Below are the code and all the weights of a small trained network. Each question names an input and a class and asks about switching units off, where a switched-off unit gives its printed mean instead of its output.

import numpy as np


def w(rows, s, z=0):
    codes = np.array(rows[::2]) - 128.0
    scale = np.full(codes.shape[1], s)
    scale[-1] = z or s
    return codes * scale


def f(y):
    return np.maximum(y, 0)


def log_softmax(a):
    a = a - a.max(-1, keepdims=True)
    return a - np.log(np.exp(a).sum(-1, keepdims=True))


def net(x, mask):
    res = np.array(x, float).reshape(1, 2) / 4 @ E
    y = f(res @ A[0][:, :-1].T + A[0][:, -1])
    res = res + np.where(mask, y, B[0][:, -1]) @ B[0][:, :-1]
    return log_softmax(res[-1] @ U[:, :-1].T + U[:, -1])


A, B = {}, {}
E = w([
[255,134,228],'x0',
[186,239,67],'x1',
],0.012)
A[0] = w([
[93,142,130,221],'neuron 0',
[118,50,149,149],'neuron 1',
[151,209,98,120],'neuron 2',
[83,135,78,92],'neuron 3',
[180,207,74,86],'neuron 4',
[128,80,168,130],'neuron 5',
[8,105,46,100],'neuron 6',
[180,135,190,94],'neuron 7',
[188,123,174,81],'neuron 8',
[94,41,184,124],'neuron 9',
[198,95,202,85],'neuron 10',
[88,106,56,104],'neuron 11',
[76,87,195,106],'neuron 12',
[153,191,98,205],'neuron 13',
[176,136,122,181],'neuron 14',
[92,140,122,236],'neuron 15',
[169,119,191,130],'neuron 16',
[110,39,145,82],'neuron 17',
[168,115,138,249],'neuron 18',
],0.016)
B[0] = w([
[134,59,200,204],'neuron 0',
[147,78,68,185],'neuron 1',
[213,100,31,185],'neuron 2',
[214,185,162,174],'neuron 3',
[173,121,41,187],'neuron 4',
[146,110,89,166],'neuron 5',
[163,200,188,249],'neuron 6',
[155,173,153,174],'neuron 7',
[178,233,155,167],'neuron 8',
[196,109,62,196],'neuron 9',
[181,177,155,186],'neuron 10',
[214,180,165,188],'neuron 11',
[248,119,54,175],'neuron 12',
[153,73,109,213],'neuron 13',
[182,95,159,181],'neuron 14',
[129,77,194,216],'neuron 15',
[190,153,191,180],'neuron 16',
[171,148,65,169],'neuron 17',
[65,75,205,216],'neuron 18',
],0.013,0.021)
U = w([
[183,219,188,143],'0',
[192,72,3,154],'1',
[122,14,205,254],'2',
[149,172,52,75],'3',
[118,121,91,79],'4',
[98,112,120,74],'5',
[122,144,90,81],'6',
[130,151,79,80],'7',
],0.015,0.0079)

Each question gives the input, the list of numbers given to net, and the class t.
The units are the neurons (one row each of A and B). Each row of codes is followed by its name. A weight is (code - 128) times the scale printed after its matrix; where a second scale follows, it is the last column's (A, B and U).
mask holds one flag per neuron, in row order. A switched-off neuron (its flag False) gives its mean, the last column of its row in B, instead of its output. The means were averaged over made-up inputs and are rounded, as every weight is.
A unit's drop is (log p(t) with every unit on - log p(t) with that unit switched off) / (log p(t) with every unit on - log p(t) with every unit switched off).
unit that matters most: the unit with the biggest drop
k most important neurons: the k neurons with the biggest drops, biggest first
drop when u is switched off: that unit's drop, to one decimal
input [2,4], class 1: 2 most important neurons -> [neuron 2; neuron 4]
input [2,-3], class 2: unit that matters most -> neuron 2
input [-7,-8], class 1: 4 most important neurons -> [neuron 9; neuron 1; neuron 12; neuron 17]
input [-6,7], class 1: 3 most important neurons -> [neuron 2; neuron 4; neuron 13]
input [-3,-1], class 2: 2 most important neurons -> [neuron 8; neuron 10]
input [4,-5], class 1: 4 most important neurons -> [neuron 6; neuron 9; neuron 1; neuron 12]
input [-3,2], class 2: 2 most important neurons -> [neuron 8; neuron 10]
input [-8,6], class 0: drop when neuron 6 is switched off -> 1.5
input [3,1], class 2: drop when neuron 6 is switched off -> 0.5
input [-1,3], class 2: drop when neuron 9 is switched off -> 0.2
